Each row has a class, written after it.
[ 17 -16   3 -11  -6   8   2  16  -8  -3  16 -28  20  14  32  -9   4 -35
  28   0  30 -12   5 -13  -1  -6   8  16 -22 -29   3  34] | lol
[-27  12  -6 -19 -12   5   2  -5  -5  -2  -8 -14  10  -7  10   8 -32  17
   6   9   8 -11 -22 -17   3  17  31   9 -18  -6  12   9] | sig
[  1   2 -36   2  14  -2 -32  17  22 -19  -8  34  -6  -3  18   1  -5 -11
 -11   7  28  -4 -21 -11   6   9  -8 -13 -32 -24   7 -18] | lufa
[ -5   6  -5  10  10   6   0  27  -2   0  10  -6   9  -8  26 -10  -1   7
  -1  13  11 -16  18 -26  -8  15 -16 -13   5   9  14  -8] | lufa
[  0   2   5 -14   4  26   0   6 -11  19  42 -27  10   7   8   3 -10   4
   4   5  -8  -9 -12 -13  -8 -10  12  -5   2  -2  14  -7] | sig
[ 12   4  -8  14  11 -14   4   7   2   9 -16  12 -12   4   4 -14 -22  -9
   6   6 -24  -6  12 -29 -13  -6 -10   2  30   8  11   1] | vuka
[-21  -6  17 -11  18  13   5  12  -3   3  44  -5  -7 -14  49 -20 -18   3
 -19 -25  22  -1 -28  17 -19 -24 -12  -8   5   1  23   3] | guvek
[ -7 -17   0  12 -21 -29 -19  -8  17  53  -7  25 -31  -7 -26 -13 -15 -38
  12 -33   8 -37  -1   7   9 -20 -43  -6  -9   7  27  -9] | Zilus
[ 43 -15  38 -15  -7 -15   0  11  33  -3  33 -20  10  32 -21  -9  19  -7
   8   0   8 -27  21 -41  24 -28  24  -5 -34  -5 -34  10] | val
[-22  -8  23  -6 -17   4  23  -1  21  28  -7 -30   5  34   3 -15   5  -1
  22  -2   3 -32  13 -14   0 -17  23 -20   3   5   8   0] | vuka
[  0   7   1   9   2   9  -5 -16   1   8   4 -10   4 -22  20 -20 -26  -4
 -20 -29  -5 -23   5   0  -1   2  -3   1   9   0  29   2] | lufa
[-14 -10  -3  -5  -6 -13  16  -8  -3  20 -44  -6  14  -9  13 -31 -45  -9
   2  23  22 -21  -7 -14 -15  23 -26   4 -22 -23  16  -5] | bemab
[ 28 -21  38 -13  15   4   9   7 -12 -59  13  21  10  19  56  -3  32 -39
 -22  11   5   3  26   5 -13  18  17   0 -31 -18   8   0] | rafi
[ -6  -7  24 -19  -7   7   6   2  21   2  14   2 -10  -2 -12   5  23  -2
  11   7 -11   7  10  -6  -5 -16  32   7   7 -12   4   6] | Fakol
[-15  12  -9   9   4 -15   7 -13  -1  21  -6   3 -14  -2 -16 -13 -10   6
  -5  -1   4 -21   9 -28  -7   1 -14   7  21  -9  21 -18] | lufa
[-10  24   8  20  10  11 -11 -28   7   7  -3 -11   0  -1  16  -2   3   4
 -13  15   9 -22  -1 -18 -10   6   7   9 -26 -27  -2 -24] | bemab
[-39  37  -9 -21  17  16 -13 -34 -18  23 -10   1  -2  -1  11  -4  23 -25
 -15 -21 -24 -23  38   1 -17   7  56  32   9  46  22  -5] | val
[ -3  19  27  -9   6 -36 -11  23  -3  10   3  13  -2 -28  -2 -23 -43   7
 -26  -3  -1 -10  11 -29  13  19 -10 -10   6  17  28 -22] | lol
[-38 -33   8 -22 -46 -20   9 -13  34  18  -1 -31  35   8 -15  -8 -33  24
  19  -6  76 -15 -15 -30  46  -7   6 -21 -12 -64  -8  -5] | sig
[-22  -1  10 -31   8   2   0   5  -2   8 -35  18   4 -23 -10  -8  -9  -7
  -6  11 -32  45   3   7   2   8  15 -20   0   6  24 -28] | lufa
[ -2   8  19  -1 -23 -32  21  13  16   9  -4 -11 -29  31 -17   4   6 -18
  30  -2   4 -51   5 -50  24  17  35   6 -29  -2  15  -3] | lol
[  4 -14  15 -10  -9  -4   4   3   8 -37 -32  -5  -2   2 -32  -1  34   9
  -3   0  -5 -19   6 -15  -7   3  16   2 -24 -17  20  22] | bemab
[ -3   7  21  12   1  15 -13   1  15   4  29  -8   3 -27  -4   3  21   4
 -12   8 -16 -13  19  -8  -8   6 -12  -9   5 -11   1 -10] | Fakol
[  1  -4 -14  -8   7  24   8   6  -6  21  26 -23   9  34  12 -10  -3 -15
  25  18   2 -15   5 -11  -7   0  26   2  11   2  10  -9] | vuka
[  2  -2 -25   6  -2   5   6 -20   2   2   2  -7 -15   6 -12 -11 -11 -12
 -14   0 -16 -20   2  -4  -8  27  17  22  28 -19  15  -6] | Fakol
[-23  -1  11 -17  -7 -30  26  10  -6  18  -3 -16  19  -6 -18 -15   8  -4
   3   4   9  -4  28 -15 -18  12 -40 -23   2 -15   0   3] | guvek
[ -7   8  31   7 -15 -17   4  -3  -3  -5  -7 -12  -1   7  -3  15   8 -16
  11 -11  15 -14  28 -14  -6  18  14   7 -11 -18  22  25] | lol
[ -3  14  21 -31   5   7  32   4  -4   9  22  -1  30  -2  47 -17  13   9
 -21   0  17  -6  16   4 -18 -19  13  -8  19  21   0 -26] | bemab
[ 11 -13  30   2  -6 -20   5  16  20  -6   1  -3  -2   0  12  -7 -16 -22
  -4  -4  14   5 -17 -18  16  -6 -18 -28 -19 -56  11 -13] | lol
[-10 -25  24  -1  11   4  33 -22   3  21 -12 -25  -5  39  22 -28 -16 -25
  -3  19   1 -28   2 -28  -9  12   7   4  -4 -27   6 -29] | val
[ -2 -24  11  -3   8 -10  -4  31   8  -9 -21   6   1   6   3 -24   4  13
   7  17   5 -29  14 -30  -9  -7 -16  -5   3  24   8  15] | vuka
[-20   4 -30 -35  -7  -9  -3  10   0  -7 -17 -15  41  -5   8 -24   7  18
 -30  -7  13   4   1 -14   7 -20   0 -18  19 -14 -16   0] | sig
[ 11 -26  -8   9 -10   4   8  -4   9  12  12 -26  11  13  -1 -13   3 -26
   1 -32   2 -13   2  14   3   8 -23 -25  -1 -15  -6   5] | guvek
[ 26 -34  19 -15 -13  -7  10  -4  28   1 -15  -7  10  18 -21  -4 -13 -19
  -8 -27 -23   1   4 -18   9 -14   0 -36   6 -49  16  -2] | sig
[ -8 -13  21 -12  -1 -13  12  10  19   6 -25  10  -4  28  -3 -12  43   1
   4 -18 -11   8  30  -6 -17 -57  12 -14  37  25  -2  16] | vuka
[ -6   3   3   2   3 -18  -4   2  -3  -2  -2  16 -15   9 -13 -23 -16  14
 -12  11   2  -3  -2 -15  14   2   8   6  11  23  -1 -18] | rafi
[ -6   3  10  -4   8   7   7  -3  20 -30 -31   0  -5   5  22 -14  -2  10
 -30  10  -1  -9 -32  -6  -4   0  19 -12 -29 -32   8 -20] | bemab
[ 17 -17  10  -7  17  -4 -31 -17  -1 -13  12  61  -9 -37   4  14  -7 -10
 -15   5  19  19 -19  10   4   6 -13  17 -21   0  13 -36] | bemab
[ 15  27  -7  -4   1 -16 -21  -5 -22  22   8  -3  -6  16  21 -17  -9 -40
 -23 -15 -12 -41  12  11   3  33  33  28 -37  68  -3 -12] | lol
[  3   1   0   7  14   4 -46 -15   0 -33 -16  22  10 -31  17  -9   3 -19
 -11  11   5  16  -2  -5  10  -3 -10  12 -41 -41  -9  11] | rafi
[ -7   9   6  -1  -7 -24  15  -4   3 -10 -10  -3 -21   4 -13   0   3  -4
  -8  -4 -18   1 -12 -18  12  -4  23   9  -5  15  -8  -4] | val
[-21  16 -10   7  -9  -9   7  -2 -16 -32 -22  12   6 -21  47   8  15   6
   6  -9  28 -23  36 -10 -14   8   8  36  26  10   9  42] | Zilus
[-26  -3  10   8  -2  -8 -13  -6   8  35 -10   0  -2 -18  29 -30 -45  16
   2 -17  29 -20  -4 -22  31  -4   5  14  28  30   4 -16] | lol
[ -2   1  -8  -2   8  14   7   4  -6  -1  34   4  11 -12   3   8  19 -10
  -5   7  -7   2 -14   6  -9  -9 -32 -27  23 -20  14 -30] | vuka
[ -7  13   9 -26   9  22  -5  -3   4  10  40  11  13 -28   5  -7   6  12
 -35 -10 -13   8   8  30 -18 -13   8  -7  43  17  13 -19] | Fakol
[ 12  -2   4  12 -11 -29  27 -11  14   4 -12   9 -25   6 -23  -1 -18  -9
   9 -18  -7 -26  14 -38   3   4  -4   2  21 -25  31   0] | lufa
[ -6  14   2   1  -6   0  -3   6  13   1  11 -13   8  11 -29  11   9   9
  14  12   7  -7  -2 -11 -13 -17  -5 -18  -4 -31   7  13] | vuka
[-18  18  27 -31  11  23  11 -20  18  22  18  -3   5  25  27  -1  13   9
   9  -7  14 -30  13 -13  -6 -35  63  20   5  33 -10  -1] | val
[ -8  -7  13  -6 -14  -4  12   3   4  -9  11 -17  16   6  -7   2  25   7
  14   3  10 -10  14 -14   4 -11   7  -9   8  -7  -2   8] | vuka
[-22  -8   9 -37   1  22  33  25  26   5 -20  -2  37  38  -3   7  21   5
  14  40   5  -1   1   5 -24   6  -1 -67   1 -32   8 -29] | vuka
[ -7   4   0  22   6  15 -21   7  -9  -4  17  -9  -7   9  13   2  17  -7
  -3  -6   8 -22  27  -2 -14   8   3   6   9  -6  26   9] | Zilus
[ 22   2 -47   2 -31 -25  -4  49  31 -27 -43  12 -14  30  -9   3 -18   3
  17 -14 -11   2 -37  15  19 -10  34 -19 -20  65 -27  42] | vuka
[-37   4  -1 -13   9  13 -16  -2   9  -5   9   1 -11 -25  -7 -17   4  25
 -23   5  -9  13   5 -14  10   1  37  12  38  -9  19 -21] | Fakol
[ 16 -10  22 -15 -11  16  22 -13  35 -26  -2 -36  12  13 -20 -19  19  20
 -21  -4 -34  -2   7 -14  15 -17  48  -9  29 -47 -18   3] | Fakol
[  4   6 -18   4  -2  -9  12  -4   7   3 -23   7 -15   0  -2 -10  -5   0
   8   8 -18 -27  -5 -34  14  12   8   9  -2  14  -4 -17] | lufa
[-21  19 -11 -15  -9  -2  10   8 -15  29  32  -1   7 -28  -9   7  -6  -6
  25   6  18 -16   5 -12  -6   8 -18  -1  -1   4  32  -6] | lufa
[-25  -1 -22 -16  -6  24  10  -9   3  19  26  11  30 -41 -14  11  25   9
  -6  -7   0  25  20  20  -2   2 -20 -21  87 -13  11 -35] | Fakol
[ 12 -13  18  36 -25 -43 -23   5  10  -1  25 -10 -22  38   6  28  41 -63
  27  -6  39   1  33 -22  14   7  16  17 -80  -2 -30  21] | val
[ -3  -6  14 -33  -5  -6  -1 -11  10 -20   2  16   8   5  -5  20  35   7
 -11  -3   1   9  -8 -12  10 -20  27  -2 -11 -11 -16 -13] | sig
[-15   4  15  24   5  26  -4   2   6  -2   7 -12 -13   2   6  13 -10  14
  23   9  -1 -38  -6 -17 -22   6   2   1  -1  -3  33  21] | vuka
[ -8  -9   7  -4   0 -12  12 -11   7  28  19  -7  -3   1   2 -16 -30  -6
   6 -12  16 -13  -4 -11   5   7 -10  -4   3 -10   2 -13] | guvek
[ 32   4  -9 -19  -5   7  18  13  12  -1  16 -10   7  19  -3   4   5 -18
 -11 -20 -43 -10 -12 -13  -1 -20  11 -32   8 -13   6  -8] | sig
[-33  32   3  31 -49   0  -8 -38  -6  14  59 -79  33  34 -19  14  63  32
 -42 -44  50 -24  -8  59  32  -3  23 -18   2  29 -57 -23] | lol
[-11  11  25 -28  11   4  26   4   4   2  15   0  16 -29  25 -13  -2  16
   0 -24  -6  -5  28 -19 -13 -19   3  -6  43   6  13  17] | guvek
[-29   5 -12   1   5  11  -3  11 -17   8   8  -1 -10   1  15  -7  11   5
  -9   8   9   4 -21  24 -17 -15 -13  -1  14   9  12 -11] | Zilus
[ 23  47  76 -31 -14 -43  11  23  -6  28 114   6  26 -19  -7  29 -15   5
  -4  16  45   4  14  -5   7  -5 -14 -22 -31   6  -7 -35] | lol
